Below are the code and all the weights of a small trained network. Each question names an input and a class and asks about switching units off, where a switched-off unit gives its printed mean instead of its output.

import numpy as np


def w(rows, s, z=0):
    codes = np.array(rows[::2]) - 128.0
    scale = np.full(codes.shape[1], s)
    scale[-1] = z or s
    return codes * scale


def norm(h):
    return h / np.sqrt((h * h).mean(-1, keepdims=True) + 1e-5)


def f(y):
    return y / 2 * (1 + np.tanh(0.7978845608 * (y + 0.044715 * y**3)))


def log_softmax(a):
    a = a - a.max(-1, keepdims=True)
    return a - np.log(np.exp(a).sum(-1, keepdims=True))


def net(x, mask):
    res = np.array(x, float).reshape(1, 2) / 4 @ E
    u = 0
    for l in range(2):
        y = f(norm(res) @ A[l][:, :-1].T + A[l][:, -1])
        res = res + np.where(mask[u : u + 11], y, B[l][:, -1]) @ B[l][:, :-1]
        u += 11
    return log_softmax(norm(res)[-1] @ U[:, :-1].T + U[:, -1])


A, B = {}, {}
E = w([
[88,1,145,67,156,121,98,152],'x0',
[136,97,128,160,56,44,82,69],'x1',
],0.0099)
A[0] = w([
[107,169,73,80,130,123,113,60,64],'0.n1',
[120,128,146,98,164,110,72,105,2],'0.n2',
[108,131,109,107,152,134,232,134,13],'0.n3',
[82,34,255,182,106,68,181,124,242],'0.n4',
[161,110,135,81,99,97,146,124,204],'0.n5',
[52,67,137,152,68,144,102,127,179],'0.n6',
[141,51,131,88,165,208,176,232,213],'0.n7',
[100,220,122,172,145,113,164,182,23],'0.n8',
[145,105,203,125,178,64,143,178,213],'0.n9',
[137,161,144,226,24,115,133,139,29],'0.n10',
[105,91,156,62,116,76,29,126,152],'0.n11',
],0.0083,0.00053)
B[0] = w([
[54,164,79,212,97,163,171,88,134],'0.n1',
[104,82,69,9,252,173,181,96,137],'0.n2',
[191,157,189,136,49,184,112,196,158],'0.n3',
[250,126,63,63,126,191,145,224,193],'0.n4',
[75,130,92,151,182,176,104,183,139],'0.n5',
[195,117,144,56,31,80,155,157,172],'0.n6',
[155,143,116,176,126,78,146,80,254],'0.n7',
[153,101,143,77,152,144,48,253,191],'0.n8',
[74,127,43,145,173,56,54,88,152],'0.n9',
[17,135,142,87,196,111,109,79,207],'0.n10',
[103,175,82,43,152,188,85,234,203],'0.n11',
],0.0058,0.009)
A[1] = w([
[129,49,226,117,180,128,110,155,128],'1.n1',
[174,95,61,196,139,188,147,103,129],'1.n2',
[78,46,203,114,201,109,189,191,35],'1.n3',
[171,97,144,90,80,158,194,92,50],'1.n4',
[83,192,57,221,167,163,171,102,197],'1.n5',
[175,104,95,168,156,151,254,39,99],'1.n6',
[113,168,141,46,175,249,143,142,110],'1.n7',
[45,192,199,149,122,82,123,105,167],'1.n8',
[130,170,135,70,246,108,91,113,129],'1.n9',
[200,69,76,54,73,124,115,133,173],'1.n10',
[76,82,100,161,94,160,91,155,5],'1.n11',
],0.0087,0.0028)
B[1] = w([
[78,217,152,215,132,81,122,103,166],'1.n1',
[72,177,150,112,129,75,145,145,129],'1.n2',
[175,177,101,146,73,154,109,91,174],'1.n3',
[131,203,106,142,154,115,103,100,115],'1.n4',
[88,25,68,142,142,108,99,106,204],'1.n5',
[176,208,109,95,13,188,154,35,137],'1.n6',
[143,103,151,123,92,85,136,106,248],'1.n7',
[79,82,154,208,198,87,82,99,206],'1.n8',
[104,105,138,136,109,141,160,80,222],'1.n9',
[115,128,108,102,98,144,103,196,255],'1.n10',
[102,254,56,173,88,84,98,150,115],'1.n11',
],0.0082,0.0072)
U = w([
[127,75,34,10,104,136,79,204,152],'0',
[125,185,119,60,209,121,150,100,7],'1',
[43,119,130,197,206,103,51,78,163],'2',
[208,135,205,160,168,192,132,235,128],'3',
[174,199,117,137,74,165,179,4,137],'4',
],0.016,0.011)

Each question gives the input, the list of numbers given to net, and the class t.
The units are the neurons (one row each of A and B). Each row of codes is followed by its name. A weight is (code - 128) times the scale printed after its matrix; where a second scale follows, it is the last column's (A, B and U).
mask holds one flag per neuron, layer by layer. A switched-off neuron (its flag False) gives its mean, the last column of its row in B, instead of its output. The means were averaged over made-up inputs and are rounded, as every weight is.
A unit's drop is (log p(t) with every unit on - log p(t) with that unit switched off) / (log p(t) with every unit on - log p(t) with every unit switched off).
The circuit of an input: a set's keep is (log p(t) with only the set's units on - log p(t) with every unit switched off) / (log p(t) with every unit on - log p(t) with every unit switched off). Starting from the 12 units with the biggest drops (on a tie, the unit counted first), units are removed one at a time, each time the one whose removal leaves the highest keep (on an exact tie, the one counted first), for as long as the keep stays at least 0.8.
circuit, biggest first: the units of the circuit, biggest drop first
unit that matters most: the unit with the biggest drop
k most important neurons: the k neurons with the biggest drops, biggest first
k most important neurons of layer l: the k neurons of layer l with the biggest drops, biggest first
drop of u: that unit's drop, to one decimal
input [-8,-4], class 3: circuit, biggest first => (0.n8)
input [-8,-3], class 2: 2 most important neurons => (0.n4; 0.n6)
input [1,-2], class 4: circuit, biggest first => (1.n6; 0.n7; 0.n11)
input [0,-7], class 3: 2 most important neurons of layer 0 => (0.n3; 0.n10)
input [0,-3], class 3: 2 most important neurons => (0.n3; 0.n10)
input [1,-8], class 4: 3 most important neurons => (0.n11; 0.n7; 0.n4)
input [0,-8], class 3: 2 most important neurons => (0.n3; 0.n10)
input [-6,-3], class 3: 2 most important neurons => (0.n8; 0.n7)
input [8,-7], class 4: 3 most important neurons => (0.n8; 0.n7; 1.n3)
input [7,-6], class 4: 3 most important neurons of layer 1 => (1.n3; 1.n1; 1.n8)
input [-1,8], class 0: drop of 0.n4 => 1.2
input [7,-7], class 4: drop of 1.n3 => 0.4
input [2,-4], class 4: drop of 1.n1 => 0.0
input [7,-8], class 4: unit that matters most => 1.n3
